Here is a tiny trained network, its code and every weight. The questions are about switching its units off for an input and a class, where a switched-off unit gives its printed mean instead of its output.

import numpy as np


def w(rows, s, z=0):
    codes = np.array(rows[::2]) - 128.0
    scale = np.full(codes.shape[1], s)
    scale[-1] = z or s
    return codes * scale


def norm(h):
    return h / np.sqrt((h * h).mean(-1, keepdims=True) + 1e-5)


def f(y):
    return y / 2 * (1 + np.tanh(0.7978845608 * (y + 0.044715 * y**3)))


def log_softmax(a):
    a = a - a.max(-1, keepdims=True)
    return a - np.log(np.exp(a).sum(-1, keepdims=True))


def net(x, mask):
    res = np.array(x, float).reshape(1, 2) / 4 @ E
    u = 0
    for l in range(4):
        y = f(norm(res) @ A[l][:, :-1].T + A[l][:, -1])
        res = res + np.where(mask[u : u + 7], y, B[l][:, -1]) @ B[l][:, :-1]
        u += 7
    return log_softmax(norm(res)[-1] @ U[:, :-1].T + U[:, -1])


A, B = {}, {}
E = w([
[162,19,110,2],'x0',
[2,158,232,99],'x1',
],0.0046)
A[0] = w([
[216,217,172,244,3],'L0N1',
[151,122,153,65,102],'L0N2',
[179,87,150,78,144],'L0N3',
[3,147,177,57,143],'L0N4',
[237,124,101,162,89],'L0N5',
[97,191,92,202,82],'L0N6',
[143,176,156,230,142],'L0N7',
],0.0053,0.0027)
B[0] = w([
[123,146,130,80,189],'L0N1',
[90,180,58,111,140],'L0N2',
[112,116,53,98,178],'L0N3',
[182,55,86,185,253],'L0N4',
[59,37,167,254,187],'L0N5',
[168,165,145,84,170],'L0N6',
[226,157,95,109,206],'L0N7',
],0.0051,0.0029)
A[1] = w([
[153,149,148,148,143],'L1N1',
[78,108,108,211,144],'L1N2',
[254,202,145,110,164],'L1N3',
[29,124,204,91,176],'L1N4',
[15,147,149,108,1],'L1N5',
[43,127,225,110,112],'L1N6',
[132,88,107,109,85],'L1N7',
],0.0076,0.002)
B[1] = w([
[180,78,86,138,158],'L1N1',
[76,112,76,46,192],'L1N2',
[33,81,120,106,253],'L1N3',
[190,92,40,139,212],'L1N4',
[158,105,130,189,137],'L1N5',
[148,52,2,215,196],'L1N6',
[131,221,101,175,170],'L1N7',
],0.0053,0.0027)
A[2] = w([
[174,63,192,58,27],'L2N1',
[68,150,67,95,154],'L2N2',
[154,88,153,139,141],'L2N3',
[132,224,150,171,88],'L2N4',
[125,254,146,184,103],'L2N5',
[124,171,155,156,31],'L2N6',
[123,44,141,106,253],'L2N7',
],0.0073,0.0029)
B[2] = w([
[61,167,76,92,134],'L2N1',
[135,128,248,129,181],'L2N2',
[111,169,172,140,140],'L2N3',
[160,149,86,34,145],'L2N4',
[190,120,35,3,172],'L2N5',
[61,143,50,100,108],'L2N6',
[130,237,160,156,253],'L2N7',
],0.0046,0.0043)
A[3] = w([
[132,113,132,180,44],'L3N1',
[173,135,86,129,71],'L3N2',
[130,66,65,195,37],'L3N3',
[128,70,76,157,34],'L3N4',
[132,197,129,149,253],'L3N5',
[67,119,248,167,167],'L3N6',
[138,156,86,1,95],'L3N7',
],0.0079,0.0016)
B[3] = w([
[91,104,44,85,148],'L3N1',
[3,104,217,142,166],'L3N2',
[124,47,123,211,237],'L3N3',
[115,118,169,189,182],'L3N4',
[98,69,158,58,159],'L3N5',
[122,92,200,73,163],'L3N6',
[77,231,41,99,253],'L3N7',
],0.0056,0.0046)
U = w([
[127,51,108,242,159],'0',
[109,190,63,94,151],'1',
[127,104,250,99,129],'2',
[187,169,181,174,2],'3',
],0.016,0.0089)

Each question gives the input, the list of numbers given to net, and the class t.
The units are the neurons (one row each of A and B). Each row of codes is followed by its name. A weight is (code - 128) times the scale printed after its matrix; where a second scale follows, it is the last column's (A, B and U).
mask holds one flag per neuron, layer by layer. A switched-off neuron (its flag False) gives its mean, the last column of its row in B, instead of its output. The means were averaged over made-up inputs and are rounded, as every weight is.
A unit's drop is (log p(t) with every unit on - log p(t) with that unit switched off) / (log p(t) with every unit on - log p(t) with every unit switched off).
unit that matters most: the unit with the biggest drop
top k neurons: the k neurons with the biggest drops, biggest first
k most important neurons of layer l: the k neurons of layer l with the biggest drops, biggest first
drop when u is switched off: that unit's drop, to one decimal
input [3,0], class 2: top 3 neurons	[L2N2, L2N5, L0N7]
input [-8,6], class 1: unit that matters most	L0N5
input [3,-1], class 2: top 2 neurons	[L2N2, L2N5]
input [0,-1], class 2: top 2 neurons	[L1N2, L3N6]
input [1,0], class 2: 2 most important neurons of layer 0	[L0N3, L0N6]
input [-8,8], class 0: top 2 neurons	[L1N6, L1N4]
input [2,-3], class 2: 2 most important neurons of layer 0	[L0N4, L0N7]
input [-4,1], class 1: top 2 neurons	[L1N2, L2N5]
input [-1,0], class 2: top 2 neurons	[L1N3, L2N5]
input [-4,-2], class 1: 3 most important neurons of layer 0	[L0N4, L0N3, L0N7]
input [0,4], class 0: top 2 neurons	[L0N7, L1N6]
input [1,3], class 2: drop when L0N4 is switched off	3.5
input [-4,0], class 1: drop when L2N5 is switched off	0.2
input [-2,-1], class 2: unit that matters most	L1N3
input [2,2], class 2: drop when L0N4 is switched off	2.2
